Below is a small trained network, with its code and all its weights. Each question gives an input and a target symbol and asks what happens when units are switched off, that is, made to give their printed mean instead of their output.

import numpy as np


def w(rows, s, z=0):
    codes = np.array(rows[::2]) - 128.0
    scale = np.full(codes.shape[1], s)
    scale[-1] = z or s
    return codes * scale


def f(y):
    return np.maximum(y, 0)


def softmax(a):
    e = np.exp(a - a.max(-1, keepdims=True))
    return e / e.sum(-1, keepdims=True)


def log_softmax(a):
    a = a - a.max(-1, keepdims=True)
    return a - np.log(np.exp(a).sum(-1, keepdims=True))


def net(x, mask):
    ids = ['Ψαβγζτω'.index(c) for c in x.split()]
    T = len(ids)
    res = E[ids] + P[:T]
    u = 0
    for l in range(2):
        r = res
        for j in range(2):
            rows = slice(4 * j, 4 * j + 4)
            q, k, v = (r @ M[l][rows].T for M in (Q, K, V))
            z = softmax(np.where(np.tri(T) > 0, q @ k.T / 4**0.5, -1e9)) @ v
            o = O[l][rows]
            res = res + np.where(mask[u + j], z, o[:, -1]) @ o[:, :-1]
        u += 2
        y = f(res @ A[l][:, :-1].T + A[l][:, -1])
        res = res + np.where(mask[u : u + 4], y, B[l][:, -1]) @ B[l][:, :-1]
        u += 4
    return log_softmax(res[-1] @ U[:, :-1].T + U[:, -1])


Q, K, V, O, A, B = {}, {}, {}, {}, {}, {}
E = w([
[37,124,173,7],'Ψ',
[222,162,139,105],'α',
[169,119,15,120],'β',
[166,126,161,159],'γ',
[187,211,88,162],'ζ',
[156,182,18,178],'τ',
[201,178,54,91],'ω',
],0.014)
P = w([
[110,227,201,3],'0',
[92,147,160,111],'1',
[105,151,148,114],'2',
[106,159,155,127],'3',
[119,165,147,133],'4',
[110,170,157,140],'5',
[103,179,155,142],'6',
[105,185,151,143],'7',
],0.0067)
Q[0] = w([
[200,129,123,148],'L0H0',
[206,160,159,104],'L0H0',
[120,144,55,249],'L0H0',
[101,82,171,87],'L0H0',
[140,238,171,120],'L0H1',
[196,157,138,118],'L0H1',
[144,101,142,170],'L0H1',
[165,241,105,54],'L0H1',
],0.017)
K[0] = w([
[56,208,77,137],'L0H0',
[113,186,65,130],'L0H0',
[45,148,250,112],'L0H0',
[137,73,93,175],'L0H0',
[57,180,178,92],'L0H1',
[143,180,191,126],'L0H1',
[110,117,118,172],'L0H1',
[81,220,134,98],'L0H1',
],0.017)
V[0] = w([
[104,217,91,128],'L0H0',
[119,178,162,143],'L0H0',
[3,115,90,107],'L0H0',
[97,142,133,118],'L0H0',
[98,89,13,94],'L0H1',
[204,178,109,102],'L0H1',
[131,54,85,45],'L0H1',
[92,183,62,148],'L0H1',
],0.011)
O[0] = w([
[95,161,147,123,255],'L0H0',
[126,103,113,138,165],'L0H0',
[63,136,71,201,90],'L0H0',
[75,89,74,138,144],'L0H0',
[112,254,199,206,117],'L0H1',
[76,125,118,87,219],'L0H1',
[171,245,174,90,171],'L0H1',
[21,141,135,146,151],'L0H1',
],0.0091,0.0075)
A[0] = w([
[66,56,149,211,69],'L0N0',
[178,164,245,76,96],'L0N1',
[183,160,206,162,3],'L0N2',
[81,195,204,131,203],'L0N3',
],0.011,0.012)
B[0] = w([
[191,169,79,116,130],'L0N0',
[82,143,92,139,202],'L0N1',
[21,224,76,255,131],'L0N2',
[178,46,22,100,254],'L0N3',
],0.0099,0.014)
Q[1] = w([
[169,66,86,159],'L1H0',
[79,118,246,193],'L1H0',
[179,171,195,192],'L1H0',
[129,148,188,122],'L1H0',
[40,140,145,254],'L1H1',
[190,152,101,160],'L1H1',
[160,84,111,140],'L1H1',
[155,177,192,153],'L1H1',
],0.017)
K[1] = w([
[54,75,168,90],'L1H0',
[252,204,172,164],'L1H0',
[230,210,105,228],'L1H0',
[202,176,168,221],'L1H0',
[21,103,165,200],'L1H1',
[151,50,109,113],'L1H1',
[96,57,74,81],'L1H1',
[146,35,225,151],'L1H1',
],0.012)
V[1] = w([
[254,216,87,118],'L1H0',
[35,125,104,81],'L1H0',
[111,255,81,132],'L1H0',
[129,190,135,62],'L1H0',
[205,199,131,109],'L1H1',
[6,108,205,56],'L1H1',
[206,17,115,150],'L1H1',
[41,132,70,136],'L1H1',
],0.009)
O[1] = w([
[113,134,179,168,161],'L1H0',
[180,110,115,126,252],'L1H0',
[122,79,144,224,154],'L1H0',
[197,109,194,115,195],'L1H0',
[170,142,153,93,143],'L1H1',
[197,103,2,112,96],'L1H1',
[88,193,109,164,131],'L1H1',
[110,69,156,184,215],'L1H1',
],0.012,0.016)
A[1] = w([
[112,168,123,2,106],'L1N0',
[96,124,193,200,133],'L1N1',
[25,183,162,127,99],'L1N2',
[84,141,69,161,6],'L1N3',
],0.01,0.022)
B[1] = w([
[104,149,101,243,196],'L1N0',
[86,172,173,21,254],'L1N1',
[141,160,236,188,143],'L1N2',
[255,19,42,182,128],'L1N3',
],0.009,0.0073)
U = w([
[211,24,194,176,3],'Ψ',
[165,128,125,229,115],'α',
[122,111,75,27,169],'β',
[117,166,147,98,177],'γ',
[70,74,120,193,111],'ζ',
[254,222,139,33,116],'τ',
[132,201,105,137,204],'ω',
],0.0063,0.0065)

Each question gives the input, a string of symbols that net reads in full, and the target symbol t.
The units are the heads (4 rows each of Q, K, V and O) and the neurons (one row each of A and B). Each row of codes is followed by its name. A weight is (code - 128) times the scale printed after its matrix; where a second scale follows, it is the last column's (O, A, B and U).
mask holds one flag per unit, layer by layer, with each layer's heads first. A switched-off unit (its flag False) gives its mean, the last column of its rows in O or B, instead of its output. The means were averaged over made-up inputs and are rounded, as every weight is.
A unit's drop is (log p(t) with every unit on - log p(t) with that unit switched off) / (log p(t) with every unit on - log p(t) with every unit switched off).
The circuit of an input: a set's keep is (log p(t) with only the set's units on - log p(t) with every unit switched off) / (log p(t) with every unit on - log p(t) with every unit switched off). Starting from all 12 units, units are removed one at a time, each time the one whose removal leaves the highest keep (on an exact tie, the one counted first), for as long as the keep stays at least 0.8.
circuit, biggest first: the units of the circuit, biggest drop first
most important unit: the unit with the biggest drop
k most important neurons: the k neurons with the biggest drops, biggest first
top k neurons in layer l: the k neurons of layer l with the biggest drops, biggest first
heads that matter: for each layer, one digit per head in row order, 1 if its drop is at least 0.15 and else 0, layers parted by /
drop of u: that unit's drop, to one decimal
input α β ζ ω α β β ω, target τ: circuit, biggest first -> (L0H0 L1H1)
input τ ω ζ α ω ω, target ζ: heads that matter -> 01 / 11
input ω β ω ω ζ γ ζ τ, target Ψ: circuit, biggest first -> (L0N1 L0H1 L0H0 L1H0)
input β ζ ζ ω β, target γ: heads that matter -> 01 / 01
input τ ζ ω α γ, target ζ: circuit, biggest first -> (L0H1 L1H0 L1H1)
input α ω τ ω ω ζ, target τ: heads that matter -> 11 / 01
input β Ψ γ, target γ: top neuron in layer 0 -> (L0N3)
input ζ ω τ Ψ ω ω τ, target γ: circuit, biggest first -> (L0H0 L1H1 L1N1 L0H1)
input τ α ω ζ, target ζ: circuit, biggest first -> (L0H1 L0N3 L1H1)
input τ ω ω γ, target ζ: circuit, biggest first -> (L0H1 L1H0)
input β ζ α, target γ: top 2 neurons in layer 1 -> (L1N1 L1N2)
input ζ ω ω ζ γ, target β: circuit, biggest first -> (L1H0 L0H1)
input γ ζ ω τ, target ω: 2 most important neurons -> (L1N0 L0N1)
input τ ω γ ω α ζ ω ζ, target ζ: most important neuron -> (L0N3)
input ω ω ω β, target Ψ: circuit, biggest first -> (L0N1 L0H1 L1H0 L1H1)
input α Ψ γ ω, target τ: 2 most important neurons -> (L0N1 L1N0)
input Ψ ζ ω ω ζ τ, target γ: circuit, biggest first -> (L0H0 L1H1 L0H1 L1N1)
input β τ α ζ ω ω ω, target γ: circuit, biggest first -> (L0N3 L1H1 L0H1 L1N1)
input ζ β β ω τ, target β: 2 most important neurons -> (L0N1 L1N0)
input β ζ ζ ω ω, target γ: most important unit -> L0N3
input ω ω ω ω τ ζ ω ζ, target Ψ: circuit, biggest first -> (L0N1 L0H1 L1H0 L1H1)
input ζ β ω ω τ ω ζ, target β: top 2 neurons in layer 0 -> (L0N3 L0N1)
input α β τ τ ω γ α, target τ: top 2 neurons in layer 0 -> (L0N3 L0N1)
input ω ζ ω β τ, target Ψ: drop of L0H0 -> 0.5
input γ β ω ζ ω ζ γ β, target ω: drop of L0N0 -> 0.0
